Below are the code and all the weights of a small trained network. Each question names an input and a target symbol and asks about switching units off, where a switched-off unit gives its printed mean instead of its output.

import numpy as np


def w(rows, s, z=0):
    codes = np.array(rows[::2]) - 128.0
    scale = np.full(codes.shape[1], s)
    scale[-1] = z or s
    return codes * scale


def f(y):
    return np.maximum(y, 0)


def softmax(a):
    e = np.exp(a - a.max(-1, keepdims=True))
    return e / e.sum(-1, keepdims=True)


def log_softmax(a):
    a = a - a.max(-1, keepdims=True)
    return a - np.log(np.exp(a).sum(-1, keepdims=True))


def net(x, mask):
    ids = ['αβγεζηθλστψ'.index(c) for c in x.split()]
    T = len(ids)
    res = E[ids] + P[:T]
    q, k, v = (res @ M[0].T for M in (Q, K, V))
    z = softmax(np.where(np.tri(T) > 0, q @ k.T / 2**0.5, -1e9)) @ v
    res = res + np.where(mask[0], z, O[0][:, -1]) @ O[0][:, :-1]
    y = f(res @ A[0][:, :-1].T + A[0][:, -1])
    res = res + np.where(mask[1:9], y, B[0][:, -1]) @ B[0][:, :-1]
    return log_softmax(res[-1] @ U[:, :-1].T + U[:, -1])


Q, K, V, O, A, B = {}, {}, {}, {}, {}, {}
E = w([
[62,214,123,176,70],'α',
[113,122,51,134,140],'β',
[191,137,98,42,95],'γ',
[171,117,213,87,151],'ε',
[139,170,94,221,174],'ζ',
[138,166,115,180,142],'η',
[224,140,112,197,154],'θ',
[177,120,142,132,87],'λ',
[129,168,114,174,142],'σ',
[232,208,250,93,82],'τ',
[163,96,148,26,129],'ψ',
],0.023)
P = w([
[46,46,134,117,5],'0',
[171,120,157,95,114],'1',
[166,131,141,113,125],'2',
[161,129,144,111,104],'3',
[149,148,133,136,122],'4',
[188,140,133,143,143],'5',
[167,147,142,137,115],'6',
[180,147,139,142,127],'7',
[175,154,132,160,134],'8',
[156,168,118,167,152],'9',
[172,146,153,132,101],'10',
],0.013)
Q[0] = w([
[204,188,32,188,56],'head 1',
[240,173,254,201,177],'head 1',
],0.006)
K[0] = w([
[9,29,101,165,62],'head 1',
[114,2,144,184,12],'head 1',
],0.0057)
V[0] = w([
[210,201,254,93,71],'head 1',
[31,125,99,17,151],'head 1',
],0.0071)
O[0] = w([
[140,142,79,100,248,249],'head 1',
[75,168,60,80,135,1],'head 1',
],0.015,0.0012)
A[0] = w([
[223,113,26,127,143,241],'neuron 1',
[66,2,95,96,124,83],'neuron 2',
[161,8,3,121,83,141],'neuron 3',
[156,107,198,235,67,156],'neuron 4',
[151,87,28,231,152,254],'neuron 5',
[84,153,113,225,176,56],'neuron 6',
[127,154,94,85,151,156],'neuron 7',
[142,113,158,45,102,109],'neuron 8',
],0.0091,0.0032)
B[0] = w([
[105,184,180,114,71,238],'neuron 1',
[129,105,143,45,153,138],'neuron 2',
[2,125,176,112,128,166],'neuron 3',
[89,112,96,193,169,254],'neuron 4',
[151,72,185,89,114,222],'neuron 5',
[160,135,118,59,113,174],'neuron 6',
[189,116,52,175,75,169],'neuron 7',
[70,51,48,168,130,165],'neuron 8',
],0.0096,0.013)
U = w([
[149,112,155,91,75,105],'α',
[101,189,58,161,86,110],'β',
[159,131,132,84,64,103],'γ',
[173,40,103,43,123,254],'ε',
[148,75,80,166,126,142],'ζ',
[106,115,162,115,158,147],'η',
[139,59,159,130,192,96],'θ',
[72,121,255,56,147,207],'λ',
[123,125,150,119,108,86],'σ',
[147,144,194,75,157,87],'τ',
[174,126,72,72,8,110],'ψ',
],0.0082,0.004)

Each question gives the input, a string of symbols that net reads in full, and the target symbol t.
The units are the heads (2 rows each of Q, K, V and O) and the neurons (one row each of A and B). Each row of codes is followed by its name. A weight is (code - 128) times the scale printed after its matrix; where a second scale follows, it is the last column's (O, A, B and U).
mask holds one flag per unit, heads first, then neurons. A switched-off unit (its flag False) gives its mean, the last column of its rows in O or B, instead of its output. The means were averaged over made-up inputs and are rounded, as every weight is.
A unit's drop is (log p(t) with every unit on - log p(t) with that unit switched off) / (log p(t) with every unit on - log p(t) with every unit switched off).
The circuit of an input: a set's keep is (log p(t) with only the set's units on - log p(t) with every unit switched off) / (log p(t) with every unit on - log p(t) with every unit switched off). Starting from all 9 units, units are removed one at a time, each time the one whose removal leaves the highest keep (on an exact tie, the one counted first), for as long as the keep stays at least 0.8.
units of the circuit, in order: the units of the circuit, biggest drop first
most important unit: the unit with the biggest drop
top k neurons: the k neurons with the biggest drops, biggest first
drop of u: that unit's drop, to one decimal
input ψ ψ β ζ γ λ ψ α σ α η, target ψ: units of the circuit, in order	head 1; neuron 4; neuron 7; neuron 6
input τ θ ζ θ, target τ: most important unit	neuron 1
input θ β η ζ, target θ: units of the circuit, in order	head 1; neuron 4; neuron 5
input θ θ θ λ η β γ ζ ζ, target θ: units of the circuit, in order	head 1; neuron 5
input ψ α σ σ θ, target ψ: units of the circuit, in order	head 1; neuron 7; neuron 4; neuron 1
input ζ γ ζ β η, target ζ: units of the circuit, in order	head 1; neuron 4; neuron 1
input θ λ θ β ε, target θ: units of the circuit, in order	head 1; neuron 1
input β τ ε, target τ: units of the circuit, in order	head 1; neuron 1; neuron 4
input θ ζ θ λ θ ζ θ η λ, target θ: top 2 neurons	neuron 4; neuron 7
input θ η η β ψ λ ε β θ ζ η, target θ: units of the circuit, in order	head 1; neuron 4; neuron 1
input ψ β θ ψ γ θ τ λ σ, target ψ: top 3 neurons	neuron 4; neuron 7; neuron 6
input β ζ β σ ψ τ ψ η ε ψ λ, target β: units of the circuit, in order	head 1; neuron 4; neuron 5
input ζ σ λ λ θ α ζ σ τ σ β, target λ: top 2 neurons	neuron 3; neuron 7
input θ α θ ζ α λ, target θ: top neuron	neuron 4
input τ ζ η, target τ: top 3 neurons	neuron 1; neuron 8; neuron 4
input ψ ψ λ θ η σ ε σ β β τ, target ψ: units of the circuit, in order	head 1; neuron 4; neuron 7
input β σ λ α γ α η, target β: top 2 neurons	neuron 5; neuron 4
input τ θ ψ ψ θ σ ψ λ σ, target τ: top 3 neurons	neuron 1; neuron 8; neuron 4
input β ζ ζ τ ψ τ, target β: drop of head 1	0.5
input β τ ζ σ γ ζ θ θ τ, target β: drop of neuron 8	0.1
input β σ η τ β α θ, target β: drop of neuron 4	0.6
input β β ψ θ, target β: drop of neuron 4	0.5
input τ ζ τ α θ ζ, target τ: most important unit	neuron 1
